Below is a small trained network, with its code and all its weights. Each question gives an input and a target symbol and asks what happens when units are switched off, that is, made to give their printed mean instead of their output.

import numpy as np


def w(rows, s, z=0):
    codes = np.array(rows[::2]) - 128.0
    scale = np.full(codes.shape[1], s)
    scale[-1] = z or s
    return codes * scale


def f(y):
    return np.maximum(y, 0)


def softmax(a):
    e = np.exp(a - a.max(-1, keepdims=True))
    return e / e.sum(-1, keepdims=True)


def log_softmax(a):
    a = a - a.max(-1, keepdims=True)
    return a - np.log(np.exp(a).sum(-1, keepdims=True))


def net(x, mask):
    ids = ['ΣΨΩαβγδεζηθμξπτφ'.index(c) for c in x.split()]
    T = len(ids)
    res = E[ids] + P[:T]
    q, k, v = (res @ M[0].T for M in (Q, K, V))
    z = softmax(np.where(np.tri(T) > 0, q @ k.T / 3**0.5, -1e9)) @ v
    res = res + np.where(mask[0], z, O[0][:, -1]) @ O[0][:, :-1]
    y = f(res @ A[0][:, :-1].T + A[0][:, -1])
    res = res + np.where(mask[1:25], y, B[0][:, -1]) @ B[0][:, :-1]
    return log_softmax(res[-1] @ U[:, :-1].T + U[:, -1])


Q, K, V, O, A, B = {}, {}, {}, {}, {}, {}
E = w([
[137,98,142],'Σ',
[169,105,172],'Ψ',
[92,81,53],'Ω',
[188,120,55],'α',
[152,110,158],'β',
[150,95,154],'γ',
[96,182,54],'δ',
[153,107,157],'ε',
[119,212,164],'ζ',
[144,112,143],'η',
[143,103,146],'θ',
[5,77,185],'μ',
[128,120,136],'ξ',
[31,151,184],'π',
[155,100,159],'τ',
[202,196,81],'φ',
],0.021)
P = w([
[251,56,213],'0',
[224,88,192],'1',
[221,119,162],'2',
[231,128,146],'3',
[221,149,137],'4',
[227,150,134],'5',
[215,164,125],'6',
[226,155,133],'7',
[216,155,125],'8',
[228,157,114],'9',
[238,140,130],'10',
[235,140,129],'11',
[245,112,153],'12',
[252,96,164],'13',
],0.002)
Q[0] = w([
[136,150,35],'head 1',
[121,40,143],'head 1',
[11,200,95],'head 1',
],0.012)
K[0] = w([
[224,37,98],'head 1',
[28,67,2],'head 1',
[141,88,228],'head 1',
],0.0088)
V[0] = w([
[227,164,61],'head 1',
[21,221,226],'head 1',
[198,254,157],'head 1',
],0.0081)
O[0] = w([
[152,164,15,254],'head 1',
[11,178,179,26],'head 1',
[142,224,133,194],'head 1',
],0.011,0.0018)
A[0] = w([
[111,123,63,203],'neuron 1',
[80,202,132,59],'neuron 2',
[107,77,184,112],'neuron 3',
[123,175,68,40],'neuron 4',
[179,50,125,90],'neuron 5',
[116,85,88,153],'neuron 6',
[109,166,111,74],'neuron 7',
[163,114,20,82],'neuron 8',
[148,175,126,233],'neuron 9',
[96,65,115,68],'neuron 10',
[115,77,130,72],'neuron 11',
[167,196,168,211],'neuron 12',
[121,44,86,110],'neuron 13',
[77,104,78,131],'neuron 14',
[103,105,119,83],'neuron 15',
[127,225,178,201],'neuron 16',
[88,178,145,67],'neuron 17',
[48,140,100,133],'neuron 18',
[123,211,136,63],'neuron 19',
[170,86,200,74],'neuron 20',
[121,54,131,45],'neuron 21',
[106,43,6,176],'neuron 22',
[147,52,115,2],'neuron 23',
[68,163,138,126],'neuron 24',
],0.012,0.0088)
B[0] = w([
[55,172,104,207],'neuron 1',
[126,169,174,159],'neuron 2',
[81,37,85,185],'neuron 3',
[100,25,158,168],'neuron 4',
[240,168,183,189],'neuron 5',
[179,111,78,167],'neuron 6',
[120,30,114,139],'neuron 7',
[191,199,179,253],'neuron 8',
[99,130,80,223],'neuron 9',
[189,198,166,148],'neuron 10',
[130,179,138,143],'neuron 11',
[89,214,154,214],'neuron 12',
[37,2,77,172],'neuron 13',
[190,198,168,145],'neuron 14',
[146,182,126,137],'neuron 15',
[46,84,158,209],'neuron 16',
[191,71,60,160],'neuron 17',
[172,113,56,168],'neuron 18',
[198,59,160,157],'neuron 19',
[207,197,229,160],'neuron 20',
[189,144,190,148],'neuron 21',
[58,81,105,243],'neuron 22',
[22,253,125,146],'neuron 23',
[205,182,101,177],'neuron 24',
],0.0083,0.013)
U = w([
[148,14,81,144],'Σ',
[199,181,182,7],'Ψ',
[90,8,24,73],'Ω',
[192,126,58,144],'α',
[171,139,142,99],'β',
[181,82,115,96],'γ',
[68,149,56,187],'δ',
[175,132,134,102],'ε',
[72,181,166,123],'ζ',
[158,103,106,144],'η',
[156,75,102,148],'θ',
[119,95,173,179],'μ',
[105,82,99,136],'ξ',
[44,70,133,174],'π',
[184,118,130,76],'τ',
[147,219,104,116],'φ',
],0.013,0.011)

Each question gives the input, a string of symbols that net reads in full, and the target symbol t.
The units are the heads (3 rows each of Q, K, V and O) and the neurons (one row each of A and B). Each row of codes is followed by its name. A weight is (code - 128) times the scale printed after its matrix; where a second scale follows, it is the last column's (O, A, B and U).
mask holds one flag per unit, heads first, then neurons. A switched-off unit (its flag False) gives its mean, the last column of its rows in O or B, instead of its output. The means were averaged over made-up inputs and are rounded, as every weight is.
A unit's drop is (log p(t) with every unit on - log p(t) with that unit switched off) / (log p(t) with every unit on - log p(t) with every unit switched off).
The circuit of an input: a set's keep is (log p(t) with only the set's units on - log p(t) with every unit switched off) / (log p(t) with every unit on - log p(t) with every unit switched off). Starting from the 12 units with the biggest drops (on a tie, the unit counted first), units are removed one at a time, each time the one whose removal leaves the highest keep (on an exact tie, the one counted first), for as long as the keep stays at least 0.8.
units of the circuit, in order: the units of the circuit, biggest drop first
unit that matters most: the unit with the biggest drop
k most important neurons: the k neurons with the biggest drops, biggest first
drop of u: that unit's drop, to one decimal
input ζ φ δ γ, target δ: 2 most important neurons => neuron 8; neuron 5
input Ψ Ω Σ μ Ψ Ψ η α π δ θ Σ, target Σ: units of the circuit, in order => head 1; neuron 12
input θ ξ γ τ ξ Σ θ μ ε, target μ: units of the circuit, in order => head 1; neuron 20
input π β θ Ψ ξ, target π: units of the circuit, in order => neuron 8; head 1
input ε θ μ τ γ, target μ: 3 most important neurons => neuron 3; neuron 20; neuron 8
input γ θ Ψ α τ ξ μ η Σ μ Ω Ψ ζ Σ, target Σ: unit that matters most => neuron 13
input θ β ζ μ ξ Σ γ π τ, target π: 4 most important neurons => neuron 8; neuron 3; neuron 5; neuron 16
input η φ Σ μ δ Ψ Σ ζ, target ζ: units of the circuit, in order => neuron 16; head 1
input π η β, target π: units of the circuit, in order => head 1; neuron 3
input Ψ φ φ Ψ γ τ δ θ ζ θ ε φ Ψ, target φ: 4 most important neurons => neuron 22; neuron 13; neuron 3; neuron 4
input φ φ Σ γ δ Σ, target δ: 2 most important neurons => neuron 5; neuron 20
input γ θ ζ ζ ε, target ζ: 2 most important neurons => neuron 16; neuron 12
input φ Σ π η η φ π β Ψ Ψ μ, target μ: 4 most important neurons => neuron 3; neuron 24; neuron 20; neuron 10
input θ Σ η Σ α Σ, target α: 3 most important neurons => neuron 5; neuron 16; neuron 8
input φ Σ Ψ β φ φ β Σ, target φ: 3 most important neurons => neuron 8; neuron 13; neuron 3
input ξ γ Σ Ψ, target Ψ: unit that matters most => neuron 20
input δ φ ζ α π Σ Ψ Ω, target Ω: 3 most important neurons => neuron 13; neuron 22; neuron 12
input Ψ π τ τ Ψ, target π: 4 most important neurons => neuron 3; neuron 8; neuron 16; neuron 5
input ζ η μ β η Σ, target μ: 4 most important neurons => neuron 22; neuron 20; neuron 13; neuron 1
input β Ψ η γ μ τ, target μ: 2 most important neurons => neuron 3; neuron 20
input η τ μ τ α ξ η ξ π μ Σ τ τ, target μ: 2 most important neurons => neuron 8; neuron 20
input Ψ θ δ Ψ ξ, target δ: most important neuron => neuron 8
input Σ Ψ Σ θ Ψ π Ψ μ β β, target μ: drop of neuron 9 => 0.2
input φ Σ δ μ γ π α ε ζ ε ζ β, target ζ: drop of neuron 6 => 0.1
input γ α α ζ, target ζ: drop of neuron 2 => 0.6
input η η γ β Σ π μ ε, target μ: drop of neuron 24 => 0.1
input θ μ Ψ, target μ: unit that matters most => neuron 3
